[[+7.23 -6.92 -7.36 -6.14 -7.40 +7.56 +7.44 -6.02 -4.41 -6.69 +3.04 +7.22
  -7.33 +7.34]
 [-7.43 +7.25 -4.90 +7.46 +7.54 -7.27 -7.39 -6.20 +7.37 +7.60 -7.27 -7.13
  +6.36 -6.87]
 [+1.57 +7.45 -7.35 +7.22 +2.24 +4.03 +2.55 -7.36 +6.99 +6.48 -7.34 +2.39
  +6.97 +2.74]
 [-7.41 +7.46 -6.52 +7.35 +7.43 -7.12 -7.06 -7.35 +7.19 +6.96 -7.35 -7.01
  +7.50 -7.30]
 [-6.76 +7.20 -7.23 +7.36 +6.84 -4.92 -6.91 -7.34 +7.47 +7.18 -7.33 -6.13
  +7.15 -6.42]
 [-7.23 -5.40 +7.14 -5.27 +6.31 -7.66 -7.48 +7.41 -6.95 +2.32 +6.97 -7.19
  -4.99 -7.49]
 [+7.28 -7.51 +6.20 -7.33 -7.05 +7.09 +7.31 +7.31 -6.98 -7.21 +6.97 +7.02
  -7.41 +7.12]
 [+7.21 -7.66 +7.28 -7.33 -7.33 +6.52 +6.99 +7.32 -7.53 -7.35 +7.23 +7.36
  -7.22 +7.26]
 [-7.02 +6.96 -7.67 +7.21 +6.53 -6.69 -6.72 -7.15 +7.33 +7.22 -7.28 -6.12
  +6.74 -6.34]
 [+7.34 -6.23 -7.24 -6.09 -7.56 +7.38 +7.14 -7.16 -3.08 -7.37 +0.70 +6.76
  -6.17 +6.99]
 [-7.45 +7.12 -5.84 +7.12 +7.49 -7.57 -7.63 -6.78 +6.93 +7.53 -6.84 -6.83
  +6.75 -6.96]
 [-7.37 +7.64 +4.38 +7.31 +7.40 -7.35 -7.34 +1.03 +7.15 +7.46 -7.31 -7.47
  +7.39 -6.94]]
The 1st entry in reading order is +7.23
The entry just right of the largest entry is +4.38
The entry just right of +7.02 -> -7.41
The second entry in reading order? -6.92
The 3rd largest entry? +7.56
The entry just right of +2.39? +6.97
The entry just left of the smallest entry is +6.96
The minimum is -7.67
The entry just left of the largest entry: -7.37
The entry just left of -6.84? +7.53
The entry just left of +0.70 -> -7.37
The entry just right of +7.35? +7.43
The entry just left of +2.32 is -6.95
The entry just right of -6.12? +6.74

x =
+3.05 +3.06 +1.51 +2.59 +1.24 +2.60 +2.67 +1.44 +1.43 +2.61 +2.61 +1.53 +2.56 +3.75
+7.01 +6.88 +7.73 -4.55 +8.17 -4.58 -4.28 +8.17 +8.45 -4.46 -4.22 +8.32 -4.23 +5.92
+4.53 +4.73 -2.84 +5.40 -0.27 +4.85 +5.82 -2.21 -2.14 +4.09 +5.96 -2.30 +3.30 +6.15
+0.72 +0.77 -1.42 +5.19 -0.98 +5.05 +5.25 -1.47 -1.42 +4.88 +5.27 -1.44 +4.69 +1.61
+1.65 +1.51 +4.27 +0.21 +3.20 +0.36 +0.14 +3.87 +4.00 +0.71 +0.05 +4.03 +0.87 +0.89
+0.73 +0.50 +6.15 -1.05 +3.84 -0.64 -1.28 +5.48 +5.58 +0.08 -1.44 +5.71 +0.64 -0.48
+1.70 +1.82 -2.61 +6.53 -2.07 +6.32 +6.65 -2.69 -2.77 +6.00 +6.61 -2.71 +5.45 +3.21
+0.42 +0.34 +2.22 +1.90 +1.73 +1.96 +1.84 +1.99 +2.14 +2.15 +1.83 +2.11 +2.37 +0.05
+1.33 +1.31 +0.78 +3.41 +0.41 +3.43 +3.41 +0.56 +0.58 +3.51 +3.36 +0.65 +3.48 +1.79
+5.01 +5.09 +0.96 +1.12 +3.65 +0.63 +1.54 +1.81 +2.12 +0.12 +1.79 +1.75 -0.24 +5.13
Rows and columns are numbered from 0.
Report the entry in row 2 and column 0.
+4.53
The bottom-right entry is +5.13
Report the entry just right of -2.69.
-2.77
The entry in row 1 and column 0 -> +7.01
The entry just left of the largest entry: +8.17
The entry at row 0, column 0: +3.05
The entry just left of +0.14: +0.36
Report the entry at row 2, column 2.
-2.84
The entry just left of +5.27 is +4.88
Report the entry in row 1 and column 2.
+7.73
The entry directly above the largest entry -> +1.43
Report the entry just right of the largest entry.
-4.46
Report the entry directly below +1.43.
+8.45
Report the entry just right of -0.27.
+4.85
Report the entry at row 1, column 1.
+6.88
The entry directly below the largest entry -> -2.14
The top entry of the column that holds the smallest entry: +2.60
The entry in row 0 and column 2 -> +1.51
Report the entry in the bottom-left corner.
+5.01
The entry just left of +0.64 -> +5.71
The minimum is -4.58
Report the entry directly above +5.45.
+0.64
The entry directly above +5.25 -> +5.82
Report the entry just right of +3.30.
+6.15
Report the bottom entry of the column that holds the smallest entry.
+0.63
The entry just right of +6.61: -2.71
The entry just left of the smallest entry -> +8.17
The entry directly above +0.14: +5.25
The top-right entry is +3.75
The entry just right of +8.32: -4.23

Read these off the matrix that follows. Indices start at 0.
1) Report the entry in row 0 and column 2.
2) Report the entry in the top-right corner.
3) Report the maximum.
4) Report the minimum.
5) Report the entry directly above the smallest entry.
6) Report the top-left entry.
7) Report the entry just left of 0.156.
8) Report the entry just left of -0.114.
-0.144	0.096	-0.128	0.096	-0.102	0.096	0.080
-0.125	0.100	-0.126	0.102	-0.132	0.070	0.117
-0.141	0.123	-0.230	0.192	-0.236	0.216	0.199
-0.209	0.111	-0.160	0.140	-0.096	0.078	0.103
-0.153	0.083	-0.162	0.133	-0.124	0.134	0.104
-0.147	0.074	-0.155	0.130	-0.114	0.110	0.101
-0.257	0.251	-0.180	0.158	-0.199	0.114	0.174
-0.047	0.107	-0.087	0.051	-0.161	0.087	0.100
-0.137	0.086	-0.193	0.156	-0.161	0.183	0.126
-0.048	0.126	-0.087	0.053	-0.178	0.093	0.109
1) -0.128
2) 0.080
3) 0.251
4) -0.257
5) -0.147
6) -0.144
7) -0.193
8) 0.130

Read these off the row that follows.
1) Find the entry just right of -1.35.
2) Find the 3rd entry from the right.
3) Find the first entry from the right.
4) Find the entry just left of the centre entry.
-1.35   0.03   0.09   1.44   1.35   1.19   1.32
1) 0.03
2) 1.35
3) 1.32
4) 0.09

3,3,1,0,3,2,2,3,2,4,5,3,7,5
Give the second entry from the left.
3
Give the first entry.
3
The entry just right of 7 -> 5

Read these off the array that follows. Indices start at 0.
1) Which number is the entry at row 2, column 0?
2) Which number is the entry in the top-right corner?
3) Which number is the entry at row 0, column 2?
4) Which number is the entry just left of 36?
5) Which number is the entry at row 1, column 0?
6) Which number is the entry at row 1, column 2?
7) Which number is the top entry of the column that holds the largest entry?
8) Which number is the entry in the bottom-right corner?
80,46,77,66,47,55,74,69,80,31
70,60,61,69,52,60,73,68,72,36
78,52,80,72,58,58,71,68,74,29
80,54,76,66,38,51,74,70,76,41
76,37,73,70,53,52,72,59,72,19
70,61,62,72,47,55,71,63,63,39
81,48,71,59,43,59,67,70,73,33
75,48,64,65,39,52,70,61,65,34
70,49,66,75,35,41,83,58,74,37
69,54,55,67,39,53,77,64,73,38
1) 78
2) 31
3) 77
4) 72
5) 70
6) 61
7) 74
8) 38

[[-1.08  0.79 -0.57 -0.70 -0.57 -1.05  0.86  0.82 -0.58 -0.40 -0.84 -0.07
   0.78 -0.58  0.79]
 [-2.43  2.17 -1.59 -1.02 -1.56 -2.41  2.24  2.20 -0.72 -1.19 -2.08  0.59
   2.12 -1.59  2.13]
 [ 1.02 -1.43  0.57  0.41  0.52  1.03 -1.47 -1.45  0.25  0.31  0.83 -0.56
  -1.40  0.57 -1.42]
 [ 0.37 -0.88 -0.40  0.78 -0.41  0.31 -1.04 -0.94  0.73 -0.56 -0.07  0.29
  -0.90 -0.37 -0.94]
 [-0.56  0.16 -0.96  0.92 -0.97 -0.61  0.03  0.12  0.95 -1.04 -0.81  0.72
   0.11 -0.92  0.10]
 [-2.04  1.75 -1.81  0.41 -1.80 -2.07  1.70  1.75  0.61 -1.64 -1.99  1.17
   1.67 -1.77  1.68]
 [ 0.36 -0.63  0.73 -0.65  0.69  0.43 -0.50 -0.58 -0.72  0.66  0.62 -1.01
  -0.57  0.70 -0.57]
 [ 0.66 -1.13 -0.05  0.99 -0.10  0.60 -1.28 -1.17  0.86 -0.30  0.25  0.06
  -1.15 -0.02 -1.18]]
The entry just right of -1.02?
A: -1.56
The minimum -> -2.43
The entry just right of 0.99 is -0.10
The maximum?
A: 2.24
The entry just left of 1.68?
A: -1.77
The entry just right of the smallest entry?
A: 2.17
The entry just right of -1.08: 0.79
